Below are the code and all the weights of a small trained network. Each question names an input and a class and asks about switching units off, where a switched-off unit gives its printed mean instead of its output.

import numpy as np


def w(rows, s, z=0):
    codes = np.array(rows[::2]) - 128.0
    scale = np.full(codes.shape[1], s)
    scale[-1] = z or s
    return codes * scale


def norm(h):
    return h / np.sqrt((h * h).mean(-1, keepdims=True) + 1e-5)


def f(y):
    return np.maximum(y, 0)


def log_softmax(a):
    a = a - a.max(-1, keepdims=True)
    return a - np.log(np.exp(a).sum(-1, keepdims=True))


def net(x, mask):
    res = np.array(x, float).reshape(1, 3) / 4 @ E
    u = 0
    for l in range(4):
        y = f(norm(res) @ A[l][:, :-1].T + A[l][:, -1])
        res = res + np.where(mask[u : u + 10], y, B[l][:, -1]) @ B[l][:, :-1]
        u += 10
    return log_softmax(norm(res)[-1] @ U[:, :-1].T + U[:, -1])


A, B = {}, {}
E = w([
[86,122,237,52,104,49,10,230,190,105,118,201],'x0',
[172,67,161,110,39,146,227,142,218,201,122,255],'x1',
[79,69,143,76,219,167,142,173,239,174,91,74],'x2',
],0.0043)
A[0] = w([
[112,106,72,114,140,122,136,71,87,141,114,38,115],'L0N0',
[112,118,113,135,116,126,128,162,104,98,102,92,90],'L0N1',
[159,140,124,140,107,121,90,129,71,152,143,119,80],'L0N2',
[166,114,100,137,72,206,252,65,191,196,147,184,30],'L0N3',
[157,148,69,168,110,78,100,83,126,118,166,152,99],'L0N4',
[155,105,129,110,174,57,25,158,118,88,117,111,75],'L0N5',
[83,100,136,106,234,152,160,147,195,155,70,97,162],'L0N6',
[118,185,43,148,171,181,101,110,94,141,146,47,249],'L0N7',
[118,115,189,150,119,84,156,103,134,89,134,93,18],'L0N8',
[48,157,180,109,104,119,52,132,131,85,139,112,80],'L0N9',
],0.0042,0.0015)
B[0] = w([
[157,51,222,149,112,82,101,117,145,131,131,91,203],'L0N0',
[177,78,100,126,100,109,153,160,130,173,111,113,146],'L0N1',
[148,112,124,121,169,205,132,153,98,160,188,119,156],'L0N2',
[86,222,127,122,166,112,159,165,94,210,87,128,255],'L0N3',
[81,122,94,138,191,76,45,103,181,164,150,143,172],'L0N4',
[104,181,74,70,156,102,110,101,67,163,98,98,188],'L0N5',
[120,171,133,96,135,198,114,89,254,156,65,35,239],'L0N6',
[147,53,162,166,119,165,149,187,201,60,198,142,245],'L0N7',
[142,134,114,150,112,136,119,137,119,126,93,126,129],'L0N8',
[112,229,117,76,137,177,157,176,95,177,104,171,185],'L0N9',
],0.0044,0.0054)
A[1] = w([
[150,127,169,147,103,65,195,114,105,104,104,187,42],'L1N0',
[159,173,216,46,96,57,108,220,156,116,93,178,131],'L1N1',
[149,62,151,155,181,120,137,110,125,95,228,97,126],'L1N2',
[104,110,96,111,112,115,157,130,184,66,77,107,69],'L1N3',
[169,120,142,141,94,138,124,127,138,130,122,140,2],'L1N4',
[197,47,93,209,83,132,232,100,138,178,90,148,135],'L1N5',
[104,101,178,105,53,122,118,91,158,121,129,123,85],'L1N6',
[121,66,153,87,54,24,52,132,2,69,143,159,42],'L1N7',
[91,114,88,92,105,105,146,135,136,109,136,121,48],'L1N8',
[138,151,215,121,43,137,157,101,176,184,59,237,102],'L1N9',
],0.0039,0.0019)
B[1] = w([
[81,143,63,147,171,59,93,210,79,151,172,100,158],'L1N0',
[158,73,72,224,140,139,87,48,161,50,175,81,252],'L1N1',
[110,58,117,146,4,136,88,89,170,83,144,229,195],'L1N2',
[146,95,173,56,183,111,119,57,116,134,164,221,157],'L1N3',
[90,143,192,168,146,136,105,87,128,125,104,180,130],'L1N4',
[70,213,89,19,142,61,10,180,121,91,82,110,224],'L1N5',
[127,122,98,181,119,90,110,149,133,58,100,74,148],'L1N6',
[152,128,144,135,158,233,240,164,91,217,164,192,174],'L1N7',
[113,156,92,113,154,105,167,81,103,67,163,133,128],'L1N8',
[136,65,132,201,125,187,129,93,149,74,172,59,254],'L1N9',
],0.0037,0.0043)
A[2] = w([
[144,57,97,162,74,76,117,112,106,90,156,156,25],'L2N0',
[114,118,190,1,141,104,113,152,139,124,56,140,26],'L2N1',
[153,59,163,123,71,118,108,144,197,145,142,212,135],'L2N2',
[84,205,103,116,173,144,92,140,94,195,96,127,177],'L2N3',
[130,87,165,192,52,112,135,198,112,131,168,141,12],'L2N4',
[145,118,137,131,93,172,161,133,170,97,72,99,92],'L2N5',
[133,130,133,165,96,95,93,180,53,51,208,185,222],'L2N6',
[176,205,106,158,70,35,223,115,11,165,154,188,71],'L2N7',
[146,225,139,112,107,58,82,117,28,95,106,174,90],'L2N8',
[124,119,64,208,101,100,137,129,117,152,176,186,153],'L2N9',
],0.0047,0.0011)
B[2] = w([
[169,154,137,197,147,75,172,87,90,160,128,134,195],'L2N0',
[148,151,52,136,81,97,115,77,138,75,153,114,185],'L2N1',
[119,103,133,190,94,161,149,100,32,101,141,77,210],'L2N2',
[173,170,95,75,106,73,131,145,136,147,112,141,250],'L2N3',
[138,188,148,158,156,94,134,121,100,112,152,114,184],'L2N4',
[143,87,79,88,156,119,188,200,79,120,136,141,199],'L2N5',
[174,221,152,117,168,126,225,45,108,215,136,162,254],'L2N6',
[64,79,140,97,82,105,22,196,217,60,100,108,249],'L2N7',
[134,3,141,62,175,205,179,182,204,168,82,189,215],'L2N8',
[101,159,96,119,100,76,81,61,106,96,158,90,236],'L2N9',
],0.0051,0.0044)
A[3] = w([
[99,88,103,131,62,123,159,133,137,146,144,146,76],'L3N0',
[146,134,137,179,110,116,155,61,35,115,119,137,56],'L3N1',
[105,165,90,149,52,74,95,166,134,127,143,139,114],'L3N2',
[129,3,148,170,155,181,105,149,171,94,149,93,19],'L3N3',
[73,90,157,63,146,156,143,156,166,124,73,146,158],'L3N4',
[147,141,131,190,109,116,156,92,64,109,161,144,30],'L3N5',
[151,165,104,97,141,164,154,172,63,160,121,183,50],'L3N6',
[102,111,132,123,129,149,142,79,172,166,155,94,217],'L3N7',
[116,95,120,76,148,156,120,110,139,82,131,82,145],'L3N8',
[138,16,146,172,129,187,117,145,127,70,126,68,5],'L3N9',
],0.0062,0.0015)
B[3] = w([
[154,157,84,103,170,134,84,124,140,141,70,69,156],'L3N0',
[186,191,138,230,111,80,92,116,135,143,207,86,216],'L3N1',
[120,121,143,114,181,111,86,134,164,53,125,96,198],'L3N2',
[147,85,172,63,62,128,170,107,91,60,83,178,249],'L3N3',
[119,143,121,227,137,92,111,123,32,122,181,126,254],'L3N4',
[148,194,83,199,142,147,134,158,96,151,160,71,215],'L3N5',
[162,2,221,137,137,190,141,78,119,136,134,180,169],'L3N6',
[133,118,129,149,103,145,147,142,58,121,149,152,228],'L3N7',
[128,129,133,154,69,71,109,128,139,118,122,201,218],'L3N8',
[52,54,199,55,47,158,127,123,129,72,100,177,232],'L3N9',
],0.0059,0.0053)
U = w([
[177,187,130,232,116,112,122,84,86,122,212,98,204],'0',
[82,186,64,70,136,60,44,168,191,102,82,91,203],'1',
[84,22,192,105,41,163,158,120,133,42,97,120,165],'2',
[113,150,82,147,153,174,229,171,145,255,74,86,32],'3',
[171,102,185,57,190,179,113,123,82,184,141,219,5],'4',
],0.012,0.0016)

Each question gives the input, the list of numbers given to net, and the class t.
The units are the neurons (one row each of A and B). Each row of codes is followed by its name. A weight is (code - 128) times the scale printed after its matrix; where a second scale follows, it is the last column's (A, B and U).
mask holds one flag per neuron, layer by layer. A switched-off neuron (its flag False) gives its mean, the last column of its row in B, instead of its output. The means were averaged over made-up inputs and are rounded, as every weight is.
A unit's drop is (log p(t) with every unit on - log p(t) with that unit switched off) / (log p(t) with every unit on - log p(t) with every unit switched off).
most important unit: the unit with the biggest drop
k most important neurons: the k neurons with the biggest drops, biggest first
top k neurons in layer l: the k neurons of layer l with the biggest drops, biggest first
drop of u: that unit's drop, to one decimal
input [5,8,0], class 0: most important unit -> L0N6
input [0,8,-6], class 1: 3 most important neurons -> (L2N7 L0N3 L0N7)
input [1,-8,-3], class 4: top 2 neurons in layer 1 -> (L1N1 L1N9)
input [-1,5,-1], class 1: 2 most important neurons -> (L0N3 L0N6)
input [6,1,-2], class 0: 2 most important neurons -> (L1N1 L0N3)
input [0,7,7], class 3: 3 most important neurons -> (L0N3 L0N7 L0N0)
input [2,0,7], class 1: top 2 neurons in layer 0 -> (L0N7 L0N6)
input [1,-5,-5], class 4: top 2 neurons in layer 0 -> (L0N9 L0N5)
input [8,0,-4], class 4: 3 most important neurons -> (L0N5 L0N9 L0N7)
input [1,2,0], class 0: 3 most important neurons -> (L0N6 L2N7 L2N8)
input [0,5,-6], class 1: top 3 neurons in layer 0 -> (L0N7 L0N3 L0N0)
input [-2,2,0], class 1: 2 most important neurons -> (L2N7 L0N6)
input [-7,0,8], class 2: 2 most important neurons -> (L0N7 L2N6)
input [2,8,-5], class 0: most important unit -> L1N9
input [1,0,3], class 1: 3 most important neurons -> (L0N7 L2N6 L3N1)
input [0,3,-2], class 1: 2 most important neurons -> (L0N3 L0N7)
input [-1,-8,5], class 2: drop of L0N7 -> 1.1
input [-1,3,0], class 1: drop of L0N6 -> 0.8
input [-4,-2,4], class 2: drop of L3N5 -> 0.0
input [-1,6,-5], class 1: most important unit -> L0N3
input [1,-6,-3], class 4: top 2 neurons in layer 1 -> (L1N1 L1N9)
